Below is a small trained network, with its code and all its weights. Each question gives an input and a target symbol and asks what happens when units are switched off, that is, made to give their printed mean instead of their output.

import numpy as np


def w(rows, s, z=0):
    codes = np.array(rows[::2]) - 128.0
    scale = np.full(codes.shape[1], s)
    scale[-1] = z or s
    return codes * scale


def norm(h):
    return h / np.sqrt((h * h).mean(-1, keepdims=True) + 1e-5)


def f(y):
    return np.maximum(y, 0)


def softmax(a):
    e = np.exp(a - a.max(-1, keepdims=True))
    return e / e.sum(-1, keepdims=True)


def log_softmax(a):
    a = a - a.max(-1, keepdims=True)
    return a - np.log(np.exp(a).sum(-1, keepdims=True))


def net(x, mask):
    ids = ['βγδεζηλμξπσφψω'.index(c) for c in x.split()]
    T = len(ids)
    res = E[ids] + P[:T]
    r = norm(res)
    for j in range(2):
        rows = slice(3 * j, 3 * j + 3)
        q, k, v = (r @ M[0][rows].T for M in (Q, K, V))
        z = softmax(np.where(np.tri(T) > 0, q @ k.T / 3**0.5, -1e9)) @ v
        o = O[0][rows]
        res = res + np.where(mask[j], z, o[:, -1]) @ o[:, :-1]
    y = f(norm(res) @ A[0][:, :-1].T + A[0][:, -1])
    res = res + np.where(mask[2:18], y, B[0][:, -1]) @ B[0][:, :-1]
    return log_softmax(norm(res)[-1] @ U[:, :-1].T + U[:, -1])


Q, K, V, O, A, B = {}, {}, {}, {}, {}, {}
E = w([
[124,114,180,123,164],'β',
[140,122,180,123,176],'γ',
[103,117,186,116,149],'δ',
[146,121,177,121,184],'ε',
[100,116,188,118,158],'ζ',
[92,118,186,119,168],'η',
[118,128,184,109,161],'λ',
[117,139,163,219,226],'μ',
[110,144,164,100,168],'ξ',
[14,142,78,132,74],'π',
[2,106,117,145,61],'σ',
[120,173,2,173,113],'φ',
[123,90,63,199,67],'ψ',
[138,67,37,126,101],'ω',
],0.0051)
P = w([
[134,143,114,98,14],'0',
[47,45,117,163,252],'1',
[68,83,120,144,231],'2',
[89,84,120,130,202],'3',
[101,110,142,120,185],'4',
[112,132,154,111,169],'5',
[124,146,167,104,156],'6',
[125,160,183,99,143],'7',
[126,169,189,102,137],'8',
[113,184,189,106,135],'9',
],0.004)
Q[0] = w([
[173,42,88,26,114],'head 0',
[44,87,2,104,104],'head 0',
[158,192,101,168,70],'head 0',
[82,128,203,109,150],'head 1',
[106,33,108,78,165],'head 1',
[54,106,8,228,73],'head 1',
],0.0082)
K[0] = w([
[112,123,137,183,249],'head 0',
[129,124,137,247,122],'head 0',
[154,153,171,136,111],'head 0',
[146,168,115,168,105],'head 1',
[98,108,73,175,157],'head 1',
[155,84,94,37,136],'head 1',
],0.012)
V[0] = w([
[138,16,74,130,91],'head 0',
[128,127,62,2,163],'head 0',
[233,52,199,100,135],'head 0',
[185,169,73,56,163],'head 1',
[132,21,103,23,110],'head 1',
[112,160,191,73,146],'head 1',
],0.0078)
O[0] = w([
[217,128,146,110,101,251],'head 0',
[163,110,93,72,252,154],'head 0',
[147,43,111,139,101,13],'head 0',
[127,110,39,95,172,37],'head 1',
[151,129,163,50,127,220],'head 1',
[109,105,147,135,169,38],'head 1',
],0.011,0.0027)
A[0] = w([
[165,211,133,165,157,68],'neuron 0',
[135,54,83,188,66,153],'neuron 1',
[110,180,80,100,33,106],'neuron 2',
[200,58,111,161,128,99],'neuron 3',
[251,116,155,140,155,30],'neuron 4',
[79,69,106,86,127,142],'neuron 5',
[197,168,145,160,17,115],'neuron 6',
[127,160,189,103,63,171],'neuron 7',
[200,113,55,84,135,74],'neuron 8',
[71,130,71,140,142,102],'neuron 9',
[34,151,70,155,67,3],'neuron 10',
[164,131,147,254,164,63],'neuron 11',
[66,127,106,10,53,116],'neuron 12',
[143,32,164,157,116,110],'neuron 13',
[105,186,191,154,109,110],'neuron 14',
[147,172,17,210,176,197],'neuron 15',
],0.0073,0.004)
B[0] = w([
[95,154,51,148,90,180],'neuron 0',
[164,187,22,90,118,144],'neuron 1',
[74,84,192,108,200,189],'neuron 2',
[74,155,99,115,48,150],'neuron 3',
[60,159,173,86,98,198],'neuron 4',
[113,154,47,139,162,154],'neuron 5',
[178,105,26,159,188,209],'neuron 6',
[139,113,105,167,195,253],'neuron 7',
[155,180,176,93,109,175],'neuron 8',
[51,103,80,128,87,138],'neuron 9',
[196,147,117,16,78,143],'neuron 10',
[141,118,235,11,109,173],'neuron 11',
[138,161,254,109,107,218],'neuron 12',
[154,77,65,147,65,155],'neuron 13',
[166,105,77,170,138,212],'neuron 14',
[68,148,91,55,60,175],'neuron 15',
],0.0065,0.0048)
U = w([
[150,87,124,144,85,91],'β',
[125,74,97,120,90,171],'γ',
[142,83,157,161,106,6],'δ',
[126,62,87,113,112,155],'ε',
[125,79,152,163,115,71],'ζ',
[97,84,156,165,134,38],'η',
[88,36,147,121,150,170],'λ',
[107,181,152,186,3,117],'μ',
[57,93,107,107,231,148],'ξ',
[97,197,139,168,189,2],'π',
[127,176,187,213,153,49],'σ',
[93,202,40,101,135,152],'φ',
[199,158,86,195,136,241],'ψ',
[213,146,132,29,149,197],'ω',
],0.014,0.0041)

Each question gives the input, a string of symbols that net reads in full, and the target symbol t.
The units are the heads (3 rows each of Q, K, V and O) and the neurons (one row each of A and B). Each row of codes is followed by its name. A weight is (code - 128) times the scale printed after its matrix; where a second scale follows, it is the last column's (O, A, B and U).
mask holds one flag per unit, heads first, then neurons. A switched-off unit (its flag False) gives its mean, the last column of its rows in O or B, instead of its output. The means were averaged over made-up inputs and are rounded, as every weight is.
A unit's drop is (log p(t) with every unit on - log p(t) with that unit switched off) / (log p(t) with every unit on - log p(t) with every unit switched off).
The circuit of an input: a set's keep is (log p(t) with only the set's units on - log p(t) with every unit switched off) / (log p(t) with every unit on - log p(t) with every unit switched off). Starting from the 12 units with the biggest drops (on a tie, the unit counted first), units are removed one at a time, each time the one whose removal leaves the highest keep (on an exact tie, the one counted first), for as long as the keep stays at least 0.8.
circuit, biggest first: the units of the circuit, biggest drop first
top k neurons: the k neurons with the biggest drops, biggest first
heads that matter: for each layer, one digit per head in row order, 1 if its drop is at least 0.15 and else 0, layers parted by /
drop when u is switched off: that unit's drop, to one decimal
input ξ γ δ η μ π λ, target ξ: circuit, biggest first	head 0
input μ φ ξ β, target μ: circuit, biggest first	head 1; neuron 15
input σ β β, target σ: circuit, biggest first	head 1; head 0
input δ ε γ ω λ π φ ζ, target φ: heads that matter	01
input ε ω ω σ, target ω: heads that matter	10
input λ λ δ, target λ: circuit, biggest first	head 0; neuron 13
input η ξ φ δ, target φ: heads that matter	01
input β ω π ω σ ξ ε σ ξ π, target σ: heads that matter	00
input π μ π ε λ ε, target π: circuit, biggest first	head 0; head 1
input ω φ β λ, target φ: circuit, biggest first	head 1; neuron 0
input λ ε ω ψ η φ, target ψ: circuit, biggest first	head 0; neuron 6
input ω γ ξ ξ ξ ε, target ξ: circuit, biggest first	head 1; head 0
input φ σ ξ μ, target φ: top 3 neurons	neuron 15; neuron 0; neuron 12
input μ ω λ ω λ η γ μ, target μ: top neuron	neuron 15
input μ ξ ψ η φ ω λ ψ ξ, target μ: top 2 neurons	neuron 15; neuron 11
input η φ ξ, target φ: drop when head 1 is switched off	0.5
input ξ ψ ξ, target ψ: drop when neuron 14 is switched off	0.1
input ξ η ω ξ μ, target ξ: drop when head 0 is switched off	1.0
input ε γ γ ω η ξ γ, target ξ: drop when head 0 is switched off	0.2
input ω ζ π, target ω: circuit, biggest first	head 1
